Below are the code and all the weights of a small trained network. Each question names an input and a class and asks about switching units off, where a switched-off unit gives its printed mean instead of its output.

import numpy as np


def w(rows, s, z=0):
    codes = np.array(rows[::2]) - 128.0
    scale = np.full(codes.shape[1], s)
    scale[-1] = z or s
    return codes * scale


def f(y):
    return y / 2 * (1 + np.tanh(0.7978845608 * (y + 0.044715 * y**3)))


def log_softmax(a):
    a = a - a.max(-1, keepdims=True)
    return a - np.log(np.exp(a).sum(-1, keepdims=True))


def net(x, mask):
    res = np.array(x, float).reshape(1, 6) / 4 @ E
    y = f(res @ A[0][:, :-1].T + A[0][:, -1])
    res = res + np.where(mask, y, B[0][:, -1]) @ B[0][:, :-1]
    return log_softmax(res[-1] @ U[:, :-1].T + U[:, -1])


A, B = {}, {}
E = w([
[70,131,152,116,201,142,76,193,132,81,187,117],'x0',
[141,32,68,124,121,32,157,177,150,160,87,150],'x1',
[49,67,161,128,157,92,64,199,173,88,157,144],'x2',
[97,95,225,155,82,121,92,106,174,118,114,157],'x3',
[72,204,100,216,82,118,211,56,173,13,78,1],'x4',
[155,202,104,90,157,199,125,115,69,149,174,141],'x5',
],0.0049)
A[0] = w([
[155,169,111,119,126,154,151,100,103,157,132,144,164],'n1',
[126,135,140,133,119,131,110,117,139,125,130,118,129],'n2',
[107,173,154,145,151,132,160,120,124,84,134,108,165],'n3',
[126,125,109,143,136,109,154,133,122,123,126,115,126],'n4',
[137,149,107,124,135,135,120,106,121,131,129,110,186],'n5',
[94,164,119,134,105,131,124,100,146,77,129,107,165],'n6',
[151,3,151,133,97,78,125,115,154,176,91,154,136],'n7',
[169,188,98,122,124,155,149,95,96,181,137,141,164],'n8',
[173,173,99,120,130,158,138,89,97,159,134,139,173],'n9',
[120,155,137,144,117,107,176,94,142,88,94,95,189],'n10',
[152,163,131,130,130,141,153,104,113,143,128,128,198],'n11',
[94,112,143,96,186,159,39,246,109,143,189,153,117],'n12',
[126,81,125,121,115,98,111,142,130,160,120,151,176],'n13',
[143,44,125,128,103,112,111,139,143,161,111,152,138],'n14',
[159,174,113,117,125,134,140,100,112,148,139,140,156],'n15',
[182,178,81,110,113,163,122,80,108,172,113,122,179],'n16',
[107,119,2,137,116,91,180,123,144,73,91,66,124],'n17',
[157,176,121,125,124,138,147,99,115,146,121,141,185],'n18',
[146,167,101,126,110,144,132,105,103,161,132,134,153],'n19',
[110,33,152,117,135,113,91,202,131,167,151,178,252],'n20',
[101,163,164,143,84,162,87,72,150,78,124,94,150],'n21',
[90,202,202,142,100,163,118,69,143,58,133,98,147],'n22',
],0.0096,0.0031)
B[0] = w([
[124,150,124,127,129,136,133,141,111,162,144,127,187],'n1',
[122,122,111,115,146,127,144,117,125,135,124,136,132],'n2',
[105,150,138,129,123,123,128,100,142,129,118,140,184],'n3',
[140,134,133,135,105,127,115,132,131,112,135,125,143],'n4',
[123,153,139,133,117,126,126,127,123,133,131,127,162],'n5',
[113,150,130,126,135,126,133,97,147,112,109,130,191],'n6',
[124,92,128,115,90,129,124,124,142,188,73,116,211],'n7',
[133,158,137,130,122,146,123,144,103,170,152,120,214],'n8',
[128,158,132,129,128,140,134,141,103,169,143,125,206],'n9',
[115,172,115,123,138,115,120,123,147,83,123,118,225],'n10',
[112,157,129,132,134,131,128,135,116,147,136,126,181],'n11',
[149,95,121,140,173,125,136,140,106,55,201,146,233],'n12',
[120,84,141,140,125,130,121,134,138,149,116,126,168],'n13',
[121,87,135,128,110,130,127,127,139,159,100,131,175],'n14',
[133,150,137,127,130,133,127,134,111,153,138,124,175],'n15',
[129,171,129,127,125,144,121,148,99,163,150,119,222],'n16',
[175,156,96,133,79,92,133,147,136,71,114,89,253],'n17',
[116,159,122,124,133,138,122,138,111,147,141,124,185],'n18',
[135,148,141,139,128,135,126,136,109,151,137,123,175],'n19',
[150,3,132,122,140,138,131,140,122,131,137,157,244],'n20',
[87,139,139,125,163,134,130,96,147,122,119,146,205],'n21',
[75,149,153,123,164,141,123,74,154,124,115,161,236],'n22',
],0.027,0.0067)
U = w([
[132,207,136,129,121,192,126,169,23,238,179,92,208],'0',
[20,179,175,127,192,134,126,3,204,95,90,152,231],'1',
[175,53,128,137,223,129,128,174,99,44,223,186,14],'2',
[146,26,153,77,66,115,102,149,173,225,34,147,4],'3',
[165,173,52,170,65,44,159,136,166,46,93,45,120],'4',
],0.0049,0.00031)

Each question gives the input, the list of numbers given to net, and the class t.
The units are the neurons (one row each of A and B). Each row of codes is followed by its name. A weight is (code - 128) times the scale printed after its matrix; where a second scale follows, it is the last column's (A, B and U).
mask holds one flag per neuron, in row order. A switched-off neuron (its flag False) gives its mean, the last column of its row in B, instead of its output. The means were averaged over made-up inputs and are rounded, as every weight is.
A unit's drop is (log p(t) with every unit on - log p(t) with that unit switched off) / (log p(t) with every unit on - log p(t) with every unit switched off).
most important unit: the unit with the biggest drop
k most important neurons: the k neurons with the biggest drops, biggest first
drop when u is switched off: that unit's drop, to one decimal
input [6,8,-3,7,7,2], class 4: most important neuron	[n17]
input [-2,1,-3,-6,-1,-7], class 4: 3 most important neurons	[n20, n17, n22]
input [-3,-7,2,-6,-7,-1], class 2: 2 most important neurons	[n12, n20]
input [3,-5,7,1,0,-7], class 2: 2 most important neurons	[n12, n20]
input [-3,-8,0,-8,6,0], class 1: 2 most important neurons	[n22, n21]
input [1,-3,0,-1,-1,-6], class 3: 4 most important neurons	[n12, n22, n10, n17]
input [-6,-3,6,5,-7,-2], class 3: 2 most important neurons	[n7, n14]
input [7,-8,0,-2,-1,-3], class 1: 2 most important neurons	[n22, n20]
input [-3,1,1,1,3,-7], class 4: 2 most important neurons	[n17, n20]
input [-7,-7,8,1,-7,-8], class 3: 2 most important neurons	[n7, n14]
input [-7,4,-2,-7,0,-7], class 4: drop when n17 is switched off	2.9
input [-3,-3,5,6,-7,1], class 2: drop when n12 is switched off	4.5
input [3,-2,4,6,-5,1], class 2: drop when n12 is switched off	0.7
input [-7,-2,8,0,0,3], class 3: most important unit	n12
